What can hang from each mark:
pamus: gusek ratep
lono: fekov gusek ratep tunif
fekov: gusek lono pamus tunif
gusek: ratep
ratep: lono
tunif: gapil
gapil: fekov tunif

Known rows, with every way that one mark hangs from another:
ratep{lono}: [ -6  -9 -34  16  10   9 -20  -8  19   5  25   6   9  35 -21  -1   7 -44
  19  -9  48 -14 -16]
fekov{gusek{ratep} pamus}: [ 10   8   5 -29  16 -30 -13   0 -10 -14  13  25  16 -22   2 -14  25  28
  21  20 -23  25  30]
gapil{fekov{gusek pamus{ratep{lono}}} tunif}: [-24  21  48 -84 -43   8 -21  -1 -25  10  -3 -20 -16 -12 -27  -9  32  22
  10 -11 -28   0  32]
lono{fekov gusek{ratep} tunif}: [ 17  -9  21  59  13 -24  38   6 -11 -21 -57   6   7 -26  22   2 -24   8
 -41  25 -20  18 -18]
fekov{gusek{ratep} lono{tunif} pamus}: [  6  -4   4  -5  23 -35   4  35 -16  11  15  13  33 -50  24  -2  10  23
 -14  25 -47   9  32]
tunif{gapil}: [-15   0 -38  -1   0  22 -18 -10  62 -27   9  33 -27  32 -28  15 -20 -16
  22 -10  22 -23 -43]
pamus{ratep{lono{gusek tunif{gapil}}}}: [ -4 -13 -32   0 -18  18  44  25  54   6  -8  25   4  17  18   4 -64 -26
   0 -22  -7 -17 -15]
tunif{gapil{fekov{gusek lono pamus}}}: [-35  -6  31 -21   6  17 -55  11  17 -23   9  16 -35   1 -44   7  -4   6
  10 -12 -54 -33 -21]
ratep{lono{fekov}}: [-10  -5   6  42   3  12 -17 -22 -11   3  -3 -16 -22  33 -19  -6  -2 -42
   6  -7  33  -2 -23]
gapil{fekov{gusek} tunif}: [-33  16  39 -40 -22  -4 -25  -8  -4 -30 -25 -14 -34 -21 -56  14  47  32
 -18   6 -14 -11 -42]
pamus{gusek{ratep{lono{fekov}}}}: [ 12 -20   6  25   9  -7  18 -22 -29  14  -6 -43  15   7   8 -24   7 -13
 -19 -29  16  14   0]
gapil{fekov{lono{gusek} tunif}}: [ -7   2  13  37  36  11 -17  14 -14 -17 -26   3  22   5 -10  26   2  -6
  -4  20 -25 -20 -27]
ratep{lono{fekov gusek tunif}}: [ -8 -22  31  53   7 -10  33  21  -6  -8 -20   2 -17  11   4  -1 -31 -39
 -26  18   8   5 -33]
pamus{gusek ratep{lono{tunif{gapil}}}}: [  6 -13 -34 -29 -28  24  51  16  44  15  20  -7  -1  15  21  -4 -37 -21
   3 -54  10 -16  -8]
gapil{fekov{pamus} tunif}: [-26  25  46 -51 -17   5 -42  -7  -1 -32 -18  11 -35  -2 -52  13  45  16
   4  10   3  -8  -3]
lono{fekov ratep tunif}: [ 20 -16  19  59  14 -12  22  -8 -13 -18 -12  15 -32 -17  21  27 -24 -14
 -34  16  13   0 -13]
pamus{gusek{ratep}}: [ 23 -11 -22  -8  23 -13  18  -8   4 -10   1  -3  38  -7   3  -5  24   8
  -4 -21   6   7  -1]
gusek{ratep{lono{fekov{tunif}}}}: [ 11  14 -20  42  -1  -1  -2 -31 -34  33 -18 -34  13  13  27 -11   1   4
   0  27  40  27  24]
pamus{gusek ratep{lono}}: [ 15  -9 -19 -23   3  17  22  -2   4  14  27 -17  32  21  11 -13   1 -28
  19 -52  13  -4  10]
gusek{ratep}: [ 15   5 -42  18  17  -6 -14 -23  13  -8 -11  12  28  -5  -7   2  16   3
   4   7  19   1  -1]

Rows:
[ 15  -8  16 -11  50 -31  -4  28 -32  11  46  27  17 -19  31  27   0  19
  18  34 -25  15  55]  fekov{gusek lono{ratep} pamus tunif}
[ 14  -8 -53  21  -3 -13  13  -1  10  23   1  -5  29  -7  14 -11   8 -16
 -18   5  42  -2   7]  gusek{ratep{lono{tunif}}}
[-27   0   5 -12 -18  20 -35 -19  37 -40 -16   9 -53   9 -52   4  -3   9
   4 -14 -17 -25 -60]  tunif{gapil{fekov{gusek}}}
[ 10  27  -5  -2 -11  -6 -17 -23 -26  -5 -28 -17   8 -25   4  -5  37  52
  -5  27  -7  12   4]  gapil{fekov{gusek{ratep} tunif}}
[ 13   0   8 -22   2  -5  37  39   4   3   9  33  24   1  29  -7 -27 -24
  14   1 -14  11  36]  fekov{pamus{ratep{lono{gusek tunif}}}}
[-14   2 -14 -10 -20  10 -30 -28  25 -23 -31  -3 -23 -13 -32  -7   2  36
 -12 -14 -28 -18 -35]  tunif{gapil{fekov{gusek{ratep}}}}
[-16  11 -12  32 -20  29  -8 -20  14  19   2 -16 -42  49   1   4 -34 -14
  17  12  45   2 -18]  ratep{lono{fekov{tunif{gapil}}}}
[-11  -8  33  30 -12 -14  15   9 -22   5   9 -19 -33  -4   0  -9  -4 -16
 -22  14   9   9 -27]  ratep{lono{fekov{gusek} tunif}}
[ 16 -21 -30   1  15 -12  17  -7  -4  19  20 -22  40   8   4 -22  22 -15
  -6 -35  31   3   6]  pamus{gusek{ratep{lono}}}
[ 14  10 -34  -1  -1 -20   5  -4 -20  37  17 -17  36  -4  22 -13  18  25
   8  24  28  25  27]  fekov{gusek{ratep{lono}} tunif}
[ -6   3  39 -19 -12  15  15  10  -5  11  31 -11 -44  44  16 -10 -21  -6
  27  -5  20  20  16]  ratep{lono{fekov{pamus{gusek} tunif{gapil}}}}
[ -6   6  -6 -55 -37   7  18  27  31  15  33  24 -19   0  18 -12 -33   1
  21 -12 -23   1  26]  fekov{gusek pamus{ratep{lono{tunif{gapil}}}}}
[  9 -25 -46  -3 -17  -2  41  14  37  18  13 -12   4   3  17 -14 -16  -7
 -25 -33  27  -7  -9]  pamus{gusek{ratep{lono{tunif{gapil}}}}}
[ 19  47  36 -10  -4  21  -3 -15 -32  -2 -10   7  -5   7  38   3  -7  18
  44  26 -11  33  50]  lono{fekov{pamus{ratep} tunif}}
[-24   6  38 -47  -1 -19 -40   4 -37   2 -20 -20   9 -50 -29   6  49  53
 -24  11 -55  -4  21]  gapil{fekov{gusek{ratep} lono pamus} tunif}
[  4  35  13 -12   4  35 -40  -4 -28   6 -11   1  26  -3  16  11  10  10
  32   6 -36 -12  43]  gapil{fekov{lono pamus{ratep} tunif}}
[ 15 -33 -31  49  40 -17  10  18   6   4  20  24  15 -24  20  38 -18 -23
 -29   4   3 -25  -2]  fekov{lono{ratep tunif}}
